Each row is followed by its class number.
[  0  50 -40  -1 -67   7   1  23  35  57  23 -40 -24  43  -1  49   5 -22
   4  32 -14 -48  17   1 -16  29  -8 -76  -5 -38 -14 -20 -20  70   9  -9
  89] -> 0
[  9   3  -5   5 -12   2 -16  11 -24   3  21   2 -24   0  -1   7  26   5
   9   5  -8   0   2  -4  -7 -20  -1 -15  21 -24  10  -8  -3   4   6  29
  -6] -> 1
[ 18  14  63  21 -44  30  -7 -24  16 -13   3  24 -75   0   3   2  75 -21
 -50  40 -16 -39  52  31  56   3  -1 -25  38  43  32 -81 -21  53   2 -39
   0] -> 0
[  1  40  -9 -36 -10 -16 -30  -9 -19  -8 -28   2 -22 -12  11  33  -6   8
   7  34 -10   5   5   6 -10 -27  17   3  10   7  25 -25 -21  44   9  21
  49] -> 3
[ 87 -37  38   8  -9  39 -14   7  17 -45   2   6   7  52   7 -49 -31  38
 -67 -25  -2  10  15 -55  23 -29  28  -9 -21  24 -10 -40  17  -9  48 -31
  56] -> 4
[-18  36   5 -30 -53 -19  72  31 -36  -2  73 -14  -9  13  38 -44 -53  29
 -14  24  27  35   6  28 -45  40  21   1  -6 -52   0 -12  95  10 -28   6
  17] -> 4
[ 21 -43 108  61  42   9  18   1  -4  30 -20 -92 -17  29 -11  16 -44  57
  17  24  11 -44   2 -33  67  -8 -24 -33   1  23  10  -4  25  26 -27 -55
   0] -> 6
[  5  21   7   5 -10   2 -20 -15 -10  -1  25  -8 -27  12  -3  10  15  -3
  10   8  -2  -4  -4 -14  -3  -1   6 -23   5 -16   6  -6  15  16  -1  29
   3] -> 6
[ 21 -41  45 -27   4  20  -4  50 -15 -88  13 -29   4   1 -32 -91 -25  26
 -31 -95  11  48 -30 -72  26  53 -93  61 -26  43  21 -44  66   8 -59 -13
  49] -> 8
[ -6   3  28 -52  18  -4  71 -36  41  -9   4  -8   2 -22  -6  -9 -16 -21
 -22  15 -12 -13  -1  11  -5  37  44  44 -10  55 -53 -21 -45  94   6 -83
  32] -> 3
[ 75  38  21 -42 -25  -4  41  23 -55  -2  27  10 -28  21  23 -12 -39  62
  16  25 -25   3 -16 -42   4 -15  22 -23 -15 -21  -6 -38  36  59 -20  -2
  39] -> 3
[  19  -60    2   31   26   17   11   -6  -19   -2 -107    7   22  -19
   14   -6  -27   42   -9    6  -38   -5  -11   50   41  -65  -18   37
   70   26   16   18    0  -23   16  -40   15] -> 2
[ 17 -20 -19  22  15  12  -2  15   2   7 -12   4   5  -6  -9  -1  -3 -14
  -3 -14   0  11 -20  23  -9   8  -8  -8  18  -5  -3   9  23  -3  16   9
  15] -> 2
[  3  -1   9 -23  15  -1 -19   4 -10 -19  -9  26  21 -35  -3  -4  20  34
 -23 -34 -14   7  -8  -6   5 -40  -3  23  32 -13  -5  -3  35   9 -14 -34
  -4] -> 1
[ 14 -50  -7  16 -14 -15  28  26 -16  44 -91 -35  51 -14  32 -32 -34  48
  24 -19  -3  -3 -12  -1  31  48 -83  12 -14  -6   1  16  28 -31 -84 -77
  -7] -> 3
[  7  -2  32  -3   9  12 -10 -27  12 -11 -19 -11  25 -27  20  13  14  -4
   9  34   1 -18  -7  26  -6  -6   4 -18  54  -8  -7  -8  -6  21 -30 -16
   1] -> 3
[-19 -13  -4   1 -20   6 -26 -48 -24  18  14 -37  -8  12   6  -5   8 -28
  23   1   0 -17 -21 -19   1  27  -5  -7  13  55  20 -23 -21  23  15 -22
  -6] -> 4
[ -1 -16  10  -6  -1  -2   1 -18  -5 -37   1  25  22 -25  26 -22  -3  30
 -21 -15  -4  -8  10 -17   0 -34  21  -7  10 -16 -22  -7  11 -22  -2  -4
 -14] -> 8
[-14  -4   1 -13  -7 -13 -13   4 -22 -18   8  24   5 -35   1 -21  10  16
  -6  -4   0   7   0   3 -10 -23  13   8  39  12  -9  -2  16  -2 -20   4
 -33] -> 1
[  7 -23 -13  19  20  -5  -4  23   3   4  -4  -6  -2 -11   4  -7 -16   8
   3 -35   9  14   5 -26 -19   2  -4 -12 -17 -21 -15  15  13 -22  17  33
  -5] -> 8
[ 10  12  17  -4 -12   2 -15 -16  -4   6   3  38   9  -9  -5   9  12  20
 -26   1 -15 -27  20   0  32 -14  -4  -4  24 -13  -9 -18   8  -2 -25 -39
  -5] -> 0
[ 14 -10  -2   4  15  10  24  11  13   5  -2  -3  -5   7   1 -19  -5  -3
  -5  -6  13  14  -3   7 -18   4  11  -6  -6 -15   1  22   0 -25  14  18
 -15] -> 3
[  6 -21 -16  16  23  -9 -20  10   2   5   7  19  -8 -18  -6   1  -7  -8
  10 -17   9   9   3  -8 -14   0   3  -2  -5  -6 -20  12  -4 -19  15  33
 -12] -> 8
[ 35   3 -38 -21  11  -5  -8  33 -28  28 -32   5 -24 -11   6   2 -37  37
  38  -4  -8 -19 -30  54   7   6  30   7   2  -4 -35  -5  25  -9  -7 -15
   3] -> 1
[ 24 -24  60   4 -65  22  -4  24   2 -19  49 -26 -20   6  14 -29  -3  28
 -26  16   4 -14  24 -56   5 -36 -16 -56  31   5  19 -45  57   6  -2 -82
  57] -> 3
[ 11  29  -5 -28  10   0 -17  34  24 -11 -11  39  20 -21  12 -24  25   3
 -22 -12  -8  21   7  16 -29  -7  19  24  34  13 -10 -33  -7  -1  -6 -39
 -17] -> 5
[ 15 -20  -9  18  32   4  10  11   6  -7 -22  -2  16  -4   3 -19   5 -10
  -9 -25   2  21 -16  10 -22   8  13  -3   9  -4 -11   8  11 -18  25  21
 -12] -> 2
[  7 -40  38  59 -17  19 -11  22 -14  53 -53 -35 -17 -34   7  39 -33  23
  36  16   3 -24  54  54  10 -26 -36 -14  57   2   2  35  86  15 -21  -3
  22] -> 1
[ 57  -9  84  57  21  38  13 -53 -46  33 -90 -50 -36  10  -2   6 -20  47
  26   0 -18 -49   0  34  80  17 -48  18  50  70  17 -25  32   9 -56 -39
 -18] -> 7
[ 27 -50  49  -4  61   5  16  26  17   9 -83 -70  -4 -14  56 -29  -6  24
   7 -12   6   2 -11   6  27  33   7  11 -31  21  12 -74   7  -2  13 -97
  -2] -> 3
[  1  82 -41 -43  32 -13  41  15 -49  30  31  20 -34  -8  18  10   6  -6
  20  16 -18  -7 -40   6  -1  16 -29  -8  31 -64   6   7   8  52 -48  61
 -51] -> 1
[  6   8   2  -4 -18   2  -3 -16 -20  -1  17 -16 -37  -6   7  15  14  -2
  19  16  -3 -11  -5  -6 -12  -8   4 -32   5 -36   6   0   9  -3   8  30
  12] -> 3
[ 13  19   6   8 -14   0 -30  -8 -19  -6   6 -11 -32   8   6  11  20   5
  16   3  -9   0  -1 -20   0  -6  -6 -23   6 -18  13  -7  32  11  -1  35
   9] -> 6
[ 10 -19  -5  17  17   4  -3  15   3  13  15   7  10   9  -6  -9  -3 -12
  -9  -6   1  12   2  -3   1  23   1   3  -6 -12  -7  -9  -9 -14  15  12
  -4] -> 0
[ 12  48 -28 -35  22 -37 -20  -9 -31  50  18  36 -12 -28  15   7  -3 -10
  32  55 -17  -6 -25  10 -20   9  48 -21  13 -13 -61 -78 -10  70 -14  51
  -9] -> 0
[-16 -11   3   7  -8   2 -10 -30  23 -41 -16  10  21   0  -6   1  33  -1
 -17 -23 -12 -10   1 -14   0 -45  -1  -3  10   6  -6  34   3  -8  16  -1
   4] -> 7
[  9  -7  15  -7  -9   2   0 -34   5  -9  19  47  32  12   0 -29  18  15
 -23   9  -4   1  -1  38  -1 -14  37  32  10  30 -14   4   8 -18  12 -59
  -3] -> 4
[-10  43  -8  -8  28  -7  74   2  17  15 -10 -48 -53  26   2 -11 -21  12
  -7   3   0  -2 -24  36 -33  -6  53 -10 -13 -22 -40   2  21  20  40  47
  16] -> 7
[-14  27   4 -25  -2   6  14 -39  27   1  20  21  16   5  -2 -12   1   1
 -23  14  -5 -27  -2  32   5   2  32  17  30   3 -31  -5 -14   1 -16 -67
   0] -> 6
[ -46    9    5  -57   -9  -40  -46    6  -56  -65   -1  -56  -28  -58
   16   -5  -17   -9   18  -84    6   32   20 -114  -34   44   -6   32
  -23   36   20  -36   14   -7   -8   22  -38] -> 5
[  7 -24  -9  10  20  10 -14  33   0   6  -2  -6  12   2  -5 -16  -2  -2
   1 -21  11  19   0   3 -12   5  -7  13  16   1   9   9  -6 -21   6   7
 -16] -> 1
[  4 -21  -8  11  18   9  -7  29   8   5   1   3  -1   2  -8 -14   1   1
  -8 -16   9   5   5   8  -3 -12   1   5  14   1   1  18  -2 -25  14   1
 -19] -> 1
[ 11   7  -9 -57  27 -19 -38  59 -15   0 -63   0 -26 -57  48  38   7  -4
  59 -11 -48   5  14 -46  -7 -44 -36  13  32  -9   8 -36  16  87  -4  -3
  -2] -> 5
[  5   2   2 -22  -5 -18  83  -2  13  40   6 -22 -29  36 -13  32 -29  -3
  64   7   1 -46   9  32  11  64  36  19 -60   4 -43  37 -53  40 -18 -38
 -29] -> 7
[ -7  27  34   2 -12  -1 -20 -41 -25  -6  50  17  -2   0  -9  11   7   2
   0  37  -6  -9   5  15  12   3  -3  19  33   3   7 -14  22  10 -26 -28
  22] -> 6
[-13 -14   3   5   2  -9 -51   0  -5  20  -5   7  10 -46  -1  17  -8  -6
   7   8  -2 -11  11 -10   4 -17 -10  -2  32  18 -11 -32 -10   5 -13 -41
  -2] -> 5
[  3 -15  -8  20  23   1 -12  10   7   5  -2   1  -4  -3  -1  -6  -1  -6
   0 -20  10   7   6  -4  -9   8 -10  -2 -11  -4  -4   5  -4 -18  14  26
  -1] -> 8
[ 10 -18 -15  24  24  -9  -7  20   3  12  -3   7  -1  -6   2  -7 -14  11
   1 -17   8   9   0  -5 -11  -1  -3  -8 -12 -19 -18  13   4 -30  13  25
  -4] -> 8
[ -4  21  10   6   1  -6  -6 -21 -13  27  38   7 -15  -6  12   3   6  22
   1  20   3 -38   0  -3  -4 -23  27 -42  29 -20 -19 -27 -11 -25  -2 -24
 -22] -> 8
[ 24 -24  -2  15  11   6  -5  11  12  12   6  -1 -10  14   3 -14  -2 -21
   5   9   3  12  -3  11 -12  13 -14   3  13  -4 -15  10  15   1  16  14
   6] -> 4
[-24 -24 -28 -53  -2   6  -1 -15  23  13  21  44  36 -26 -17 -14 -15 -32
   9 -37  -4   2   0 -32 -27  -9  53  15  28  45 -35 -11 -46  62   9 -11
 -51] -> 0
[  1  12  19  26  24   0 -15 -31 -18   2 -28  14  20 -25  24   1  12  25
 -13  -9  -4 -15  11  12  16 -14 -26  -3  18 -17   1   0  32 -29 -27   8
 -15] -> 8
[ 20   1 -23 -26 -14  -5 -24  25  -9 -30 -22 -12  -6   2  22 -47  -2  -8
  20 -12 -12  20  -2 -27 -44  18  41  11  11  50 -23 -50 -54 -15  17  28
 -16] -> 5
[  9 -14 -12  19  21   1   7   5  -3   4 -11 -11   5  -1  -1  -9   3 -17
  -3 -14   1  13 -16   9 -17  21   2  -5   2   2  -7  -1   6  -7  22  14
   5] -> 2
[ -6   9   5  -8 -13   6  30  -7  17 -14   7  21  -1 -17   4   4  44  -6
 -29  -7 -15  -2   6  34 -20 -14  18  -6  32 -34  -8  -1  20  16  12 -27
   8] -> 2
[-42   7 -20 -37 -22 -22   4  -9 -43  22 -79 -38   0 -24  36  -3 -11  54
  -3 -69 -17  11  23 -38 -23 -48   4   6 -15 -27  29 -38  50  -2  12  -5
   9] -> 2
[ 13  21   4   5 -14   7   0 -15  -8  -1  11 -11 -21   4  11  12  29  -5
   2  13  -5  -6  -3  -4 -14  -2  -8 -34   6 -39  13   4  12  -3   2  28
  15] -> 3
[  9  12  35   2   2 -10  -1   0 -26  28   0  14   1  12   1  -6  22  37
   5  15  -9  -4  16  13  12  -4  20  12  13   4   9 -41 -11  -7 -18 -24
 -30] -> 0
[ -4  13  -7   2 -11 -11 -27 -11 -35   8  39  12 -18   2  -3  15  23  -6
  10  13 -15  -7  -5 -23   4  -3   8 -21   2 -13   9 -24  -5   1  16  22
  -3] -> 0
[-16   2   8   3 -82  35  16  -5  14 -18  58 -10  18  49 -21   5  50 -39
  34 -12   3   8  11   5 -34  11 -23 -17 -11  -2  43  24  11  69 -10  44
  38] -> 7
[ 19 -15  -2  10  29   5  -5  27  -9   2  10   2   7   1  -6  -8   1   7
   4  -9  -1  11 -10   0  -6  -7   0   7  14 -11  -6  15   1 -16   9  12
 -12] -> 1
[  6  31   4  -4 -12   0 -30 -19  -2 -13  24   0 -26   7  -4  16  26  -3
   3  13  -4 -10 -11   0   2   3  14 -24   7 -14   3 -15  11  22  -2  11
  14] -> 6
[ 28  -6   1  -6  -3  14  48  18   7  20  66  40 -41 -39   2  -1  -8 -30
  19  12   2  12  -4  30 -31  34  39  -9  37  -2 -38 -20  11  84   5   1
 -21] -> 8
[ 26   5  26  -4 -27  44   4 -30  36  -2  52  39  37  22   7 -12  40 -31
 -25  22   3 -18   6  39  -3  18  -6  -5  57 -15  -3 -10  -7  23 -29 -56
  -2] -> 4
[-15 -29   1  40   1   6 -81 -21  -9 -13 -14  20  56 -25   9  11  -8 -30
  24   7  16 -10  16 -11  12  -6 -34 -18   0  81  27  14  15  20  -6  24
  14] -> 8
[ 20 -13  -8   5  16   3   1  13   9   9  -3   4   2  16   2 -26  -4  -5
  -5  -5   1  22 -11   8 -19   7  -8  14  15  -1 -13  15  20  -9  13  11
  -1] -> 4
[  8 -19  -7  21  27   9  22  -4   6  -4  -4  -2  19   1  -4  -7   7 -15
 -13 -10   1   9 -21  26 -11  18  13   1   7  -5  -7  12  -7 -11  23  -1
  -5] -> 2
[  5 -18 -14   7  17   2  12  17   1   7  -4   7   1  -6  -6 -13   0 -20
   6 -14   6  21  -8  19 -26  13  10   5  11  -1  -5   3   7  -1  16  23
 -12] -> 2
[ -5  13   0 -18   6  -1 -10 -28 -10   9  19  39  16  -8  -3  -6  -3  13
 -21  11  -6 -31  -7  -8  25 -21  27 -12  37  -2 -15 -25 -33  -7 -20 -24
 -44] -> 0
